Below is a small trained network, with its code and all its weights. Each question gives an input and a class and asks what happens when units are switched off, that is, made to give their printed mean instead of their output.

import numpy as np


def w(rows, s, z=0):
    codes = np.array(rows[::2]) - 128.0
    scale = np.full(codes.shape[1], s)
    scale[-1] = z or s
    return codes * scale


def norm(h):
    return h / np.sqrt((h * h).mean(-1, keepdims=True) + 1e-5)


def f(y):
    return y / 2 * (1 + np.tanh(0.7978845608 * (y + 0.044715 * y**3)))


def log_softmax(a):
    a = a - a.max(-1, keepdims=True)
    return a - np.log(np.exp(a).sum(-1, keepdims=True))


def net(x, mask):
    res = np.array(x, float).reshape(1, 3) / 4 @ E
    u = 0
    for l in range(3):
        y = f(norm(res) @ A[l][:, :-1].T + A[l][:, -1])
        res = res + np.where(mask[u : u + 5], y, B[l][:, -1]) @ B[l][:, :-1]
        u += 5
    return log_softmax(norm(res)[-1] @ U[:, :-1].T + U[:, -1])


A, B = {}, {}
E = w([
[113,211,198,155,151,12,108,153,213,92],'x0',
[17,203,43,124,139,16,204,130,80,106],'x1',
[249,121,171,125,244,57,62,113,65,120],'x2',
],0.012)
A[0] = w([
[189,128,132,126,179,68,115,126,35,129,60],'L0N0',
[117,146,174,133,130,64,120,136,254,122,50],'L0N1',
[166,149,173,131,159,43,110,130,183,125,8],'L0N2',
[227,109,175,127,173,130,93,128,100,129,99],'L0N3',
[169,128,189,133,120,195,104,130,242,129,118],'L0N4',
],0.041,0.016)
B[0] = w([
[136,133,3,87,158,132,108,117,107,104,231],'L0N0',
[194,218,75,144,109,132,97,68,122,144,237],'L0N1',
[24,47,187,124,159,134,150,199,155,85,221],'L0N2',
[180,152,214,145,99,140,136,103,122,199,251],'L0N3',
[159,83,70,156,97,149,152,122,148,78,253],'L0N4',
],0.043,0.034)
A[1] = w([
[36,43,164,170,155,72,189,145,72,91,65],'L1N0',
[117,180,209,158,82,14,145,139,138,121,3],'L1N1',
[91,44,225,117,103,28,184,172,68,154,87],'L1N2',
[124,25,245,133,122,224,123,187,214,107,87],'L1N3',
[174,80,168,83,71,2,88,184,125,112,66],'L1N4',
],0.036,0.0051)
B[1] = w([
[137,147,111,98,59,142,188,165,148,85,179],'L1N0',
[165,164,162,170,98,96,59,127,110,125,138],'L1N1',
[72,80,136,107,127,218,108,126,131,116,138],'L1N2',
[5,85,99,160,193,157,9,108,49,94,253],'L1N3',
[113,121,146,208,144,150,92,34,147,137,127],'L1N4',
],0.022,0.018)
A[2] = w([
[58,149,104,65,93,138,186,177,153,126,244],'L2N0',
[101,254,161,146,118,46,139,100,112,157,30],'L2N1',
[99,4,143,155,98,108,210,163,118,110,123],'L2N2',
[184,128,239,92,123,149,152,133,163,218,26],'L2N3',
[106,106,160,122,205,46,122,176,159,85,10],'L2N4',
],0.046,0.0013)
B[2] = w([
[137,144,225,116,90,82,191,164,156,136,254],'L2N0',
[166,96,247,122,143,105,106,147,71,221,203],'L2N1',
[2,137,155,92,233,118,86,161,142,130,226],'L2N2',
[152,231,225,154,117,20,63,156,139,174,190],'L2N3',
[82,107,177,113,73,99,220,135,134,150,161],'L2N4',
],0.028,0.024)
U = w([
[68,60,134,171,167,182,90,128,133,104,146],'0',
[190,166,181,148,119,117,99,111,98,195,253],'1',
[82,123,163,77,135,91,189,186,137,122,156],'2',
[190,128,2,46,153,114,151,126,92,142,30],'3',
[216,140,32,197,46,148,165,81,165,71,4],'4',
],0.02,0.0029)

Each question gives the input, the list of numbers given to net, and the class t.
The units are the neurons (one row each of A and B). Each row of codes is followed by its name. A weight is (code - 128) times the scale printed after its matrix; where a second scale follows, it is the last column's (A, B and U).
mask holds one flag per neuron, layer by layer. A switched-off neuron (its flag False) gives its mean, the last column of its row in B, instead of its output. The means were averaged over made-up inputs and are rounded, as every weight is.
A unit's drop is (log p(t) with every unit on - log p(t) with that unit switched off) / (log p(t) with every unit on - log p(t) with every unit switched off).
The circuit of an input: a set's keep is (log p(t) with only the set's units on - log p(t) with every unit switched off) / (log p(t) with every unit on - log p(t) with every unit switched off). Starting from the 12 units with the biggest drops (on a tie, the unit counted first), units are removed one at a time, each time the one whose removal leaves the highest keep (on an exact tie, the one counted first), for as long as the keep stays at least 0.8.
units of the circuit, in order: the units of the circuit, biggest drop first
unit that matters most: the unit with the biggest drop
top k neurons: the k neurons with the biggest drops, biggest first
drop of u: that unit's drop, to one decimal
input [-1,1,6], class 3: units of the circuit, in order : L0N0
input [-3,8,-7], class 2: top 4 neurons : L0N1, L0N3, L0N2, L0N0
input [-1,-6,0], class 0: top 2 neurons : L0N1, L0N4
input [-5,3,-5], class 2: top 4 neurons : L0N1, L0N3, L0N0, L0N2
input [4,-7,4], class 0: top 3 neurons : L0N2, L1N3, L0N4
input [5,-8,6], class 0: top 2 neurons : L0N2, L1N3
input [-8,5,-7], class 2: top 3 neurons : L0N1, L0N3, L0N0
input [-3,6,-6], class 2: top 3 neurons : L0N1, L0N3, L0N2
input [-2,-1,-6], class 0: top 2 neurons : L0N1, L0N0
input [7,1,7], class 2: top 3 neurons : L0N2, L0N0, L0N4
input [3,-5,3], class 0: top 2 neurons : L0N2, L1N3
input [-6,4,0], class 2: top 2 neurons : L0N1, L0N0
input [2,1,5], class 2: top 2 neurons : L0N2, L0N0
input [8,-6,3], class 0: units of the circuit, in order : L0N2
input [2,-2,6], class 0: top 2 neurons : L0N2, L0N3
input [-6,8,-2], class 2: top 3 neurons : L0N1, L0N3, L0N0
input [-2,-7,-8], class 0: top 3 neurons : L0N1, L0N0, L2N2
input [2,-2,1], class 0: drop of L0N2 : 1.6
input [-1,4,6], class 3: drop of L0N0 : 1.0
input [4,-8,-2], class 4: unit that matters most : L0N4
input [1,-1,-6], class 4: drop of L0N2 : 1.4
input [-7,4,1], class 3: drop of L0N3 : 0.9
